Here is a tiny trained network, its code and every weight. The questions are about switching its units off for an input and a target symbol, where a switched-off unit gives its printed mean instead of its output.

import numpy as np


def w(rows, s, z=0):
    codes = np.array(rows[::2]) - 128.0
    scale = np.full(codes.shape[1], s)
    scale[-1] = z or s
    return codes * scale


def f(y):
    return y / 2 * (1 + np.tanh(0.7978845608 * (y + 0.044715 * y**3)))


def softmax(a):
    e = np.exp(a - a.max(-1, keepdims=True))
    return e / e.sum(-1, keepdims=True)


def log_softmax(a):
    a = a - a.max(-1, keepdims=True)
    return a - np.log(np.exp(a).sum(-1, keepdims=True))


def net(x, mask):
    ids = ['ΓΔΦαεηθπστω'.index(c) for c in x.split()]
    T = len(ids)
    res = E[ids] + P[:T]
    r = res
    for j in range(3):
        rows = slice(3 * j, 3 * j + 3)
        q, k, v = (r @ M[0][rows].T for M in (Q, K, V))
        z = softmax(np.where(np.tri(T) > 0, q @ k.T / 3**0.5, -1e9)) @ v
        o = O[0][rows]
        res = res + np.where(mask[j], z, o[:, -1]) @ o[:, :-1]
    y = f(res @ A[0][:, :-1].T + A[0][:, -1])
    res = res + np.where(mask[3:19], y, B[0][:, -1]) @ B[0][:, :-1]
    return log_softmax(res[-1] @ U[:, :-1].T + U[:, -1])


Q, K, V, O, A, B = {}, {}, {}, {}, {}, {}
E = w([
[145,65,63,28],'Γ',
[155,191,118,171],'Δ',
[106,170,121,169],'Φ',
[146,114,109,101],'α',
[137,75,121,90],'ε',
[166,155,117,157],'η',
[110,73,54,175],'θ',
[91,75,130,68],'π',
[151,142,111,142],'σ',
[166,127,100,150],'τ',
[84,51,253,87],'ω',
],0.016)
P = w([
[125,134,72,151],'0',
[107,149,244,8],'1',
[136,143,244,99],'2',
[115,88,81,237],'3',
[107,91,142,135],'4',
[135,111,255,72],'5',
[140,165,201,127],'6',
[122,89,150,93],'7',
],0.0066)
Q[0] = w([
[132,165,89,174],'h1',
[79,171,180,185],'h1',
[181,81,101,163],'h1',
[166,93,159,115],'h2',
[107,126,3,175],'h2',
[122,127,95,139],'h2',
[97,60,129,159],'h3',
[125,118,124,67],'h3',
[190,87,119,163],'h3',
],0.016)
K[0] = w([
[112,45,211,144],'h1',
[159,29,182,102],'h1',
[171,205,116,84],'h1',
[190,15,141,182],'h2',
[45,141,232,11],'h2',
[141,129,198,94],'h2',
[218,136,166,105],'h3',
[43,43,162,2],'h3',
[141,102,152,179],'h3',
],0.0097)
V[0] = w([
[176,111,113,110],'h1',
[107,177,188,3],'h1',
[207,80,180,69],'h1',
[230,200,93,85],'h2',
[220,19,97,97],'h2',
[66,160,159,251],'h2',
[173,207,149,107],'h3',
[248,51,133,95],'h3',
[164,163,52,255],'h3',
],0.008)
O[0] = w([
[89,203,112,154,153],'h1',
[150,133,85,131,46],'h1',
[157,153,149,103,118],'h1',
[70,152,73,91,103],'h2',
[93,191,177,142,255],'h2',
[145,29,148,115,99],'h2',
[128,100,140,8,74],'h3',
[126,179,196,86,216],'h3',
[103,101,174,61,47],'h3',
],0.012,0.0016)
A[0] = w([
[179,208,154,117,99],'n1',
[111,221,205,178,164],'n2',
[147,30,71,122,172],'n3',
[92,119,105,23,82],'n4',
[254,57,141,120,150],'n5',
[166,78,206,182,79],'n6',
[23,133,91,20,103],'n7',
[233,116,113,107,181],'n8',
[99,117,181,36,17],'n9',
[208,114,98,178,114],'n10',
[242,136,63,85,90],'n11',
[165,136,102,74,2],'n12',
[153,77,105,67,58],'n13',
[177,56,184,163,77],'n14',
[101,61,72,46,36],'n15',
[94,137,152,178,136],'n16',
],0.0086,0.0066)
B[0] = w([
[61,79,56,175,163],'n1',
[77,64,44,115,255],'n2',
[175,189,222,111,180],'n3',
[215,208,178,145,128],'n4',
[67,216,86,174,173],'n5',
[51,156,157,77,155],'n6',
[220,132,202,89,145],'n7',
[111,126,212,181,163],'n8',
[59,75,136,87,117],'n9',
[33,42,168,100,133],'n10',
[77,70,182,137,126],'n11',
[57,50,94,137,108],'n12',
[117,187,76,222,125],'n13',
[152,115,1,191,151],'n14',
[104,226,185,195,134],'n15',
[162,145,167,30,160],'n16',
],0.0087,0.0067)
U = w([
[2,8,221,146,180],'Γ',
[146,121,174,209,213],'Δ',
[99,147,109,124,65],'Φ',
[137,126,175,61,123],'α',
[99,66,121,106,125],'ε',
[184,77,155,63,253],'η',
[192,90,119,179,8],'θ',
[161,89,106,76,210],'π',
[148,41,109,187,110],'σ',
[105,99,173,28,161],'τ',
[142,166,191,118,40],'ω',
],0.0081,0.0048)

Each question gives the input, a string of symbols that net reads in full, and the target symbol t.
The units are the heads (3 rows each of Q, K, V and O) and the neurons (one row each of A and B). Each row of codes is followed by its name. A weight is (code - 128) times the scale printed after its matrix; where a second scale follows, it is the last column's (O, A, B and U).
mask holds one flag per unit, heads first, then neurons. A switched-off unit (its flag False) gives its mean, the last column of its rows in O or B, instead of its output. The means were averaged over made-up inputs and are rounded, as every weight is.
A unit's drop is (log p(t) with every unit on - log p(t) with that unit switched off) / (log p(t) with every unit on - log p(t) with every unit switched off).
The circuit of an input: a set's keep is (log p(t) with only the set's units on - log p(t) with every unit switched off) / (log p(t) with every unit on - log p(t) with every unit switched off). Starting from the 12 units with the biggest drops (on a tie, the unit counted first), units are removed one at a time, each time the one whose removal leaves the highest keep (on an exact tie, the one counted first), for as long as the keep stays at least 0.8.
units of the circuit, in order: the units of the circuit, biggest drop first
top k neurons: the k neurons with the biggest drops, biggest first
which heads matter: for each layer, one digit per head in row order, 1 if its drop is at least 0.15 and else 0, layers parted by /
input Φ Γ α Φ, target Φ: which heads matter : 110
input Γ Φ Γ, target Φ: which heads matter : 011
input τ θ σ Φ Φ η ω θ, target Δ: which heads matter : 010
input π Γ Δ τ, target Φ: units of the circuit, in order : (h2)
input θ η η, target Γ: which heads matter : 010
input ω π π Γ, target Γ: units of the circuit, in order : (n10, h3, n11, n8)
input Γ ε Γ π α, target Φ: units of the circuit, in order : (h2, h3, n2)
input θ π σ, target Γ: units of the circuit, in order : (h2, n6, n2, h3)
input π ω Δ, target Γ: top 2 neurons : (n11, n10)
input η Φ Φ Δ σ, target Δ: top 3 neurons : (n15, n13, n5)
input η σ ω Φ, target Γ: top 4 neurons : (n10, n8, n11, n6)
input η Γ Γ η, target Φ: units of the circuit, in order : (h2, n2)
input Φ Δ Φ σ α, target Δ: top 2 neurons : (n15, n13)
input π Φ Δ θ, target Δ: top 3 neurons : (n3, n15, n13)
input Φ ε η Φ θ ω σ Γ, target Γ: units of the circuit, in order : (h3, n10, n11)
input Φ ω θ ε, target Γ: top 3 neurons : (n10, n6, n8)
input α σ ω Φ Φ π ω, target Δ: units of the circuit, in order : (h3)
input α Φ Φ π, target Δ: top 3 neurons : (n3, n15, n2)
input σ ω θ Φ, target Γ: which heads matter : 110
input θ Γ α, target Γ: top 3 neurons : (n2, n1, n6)
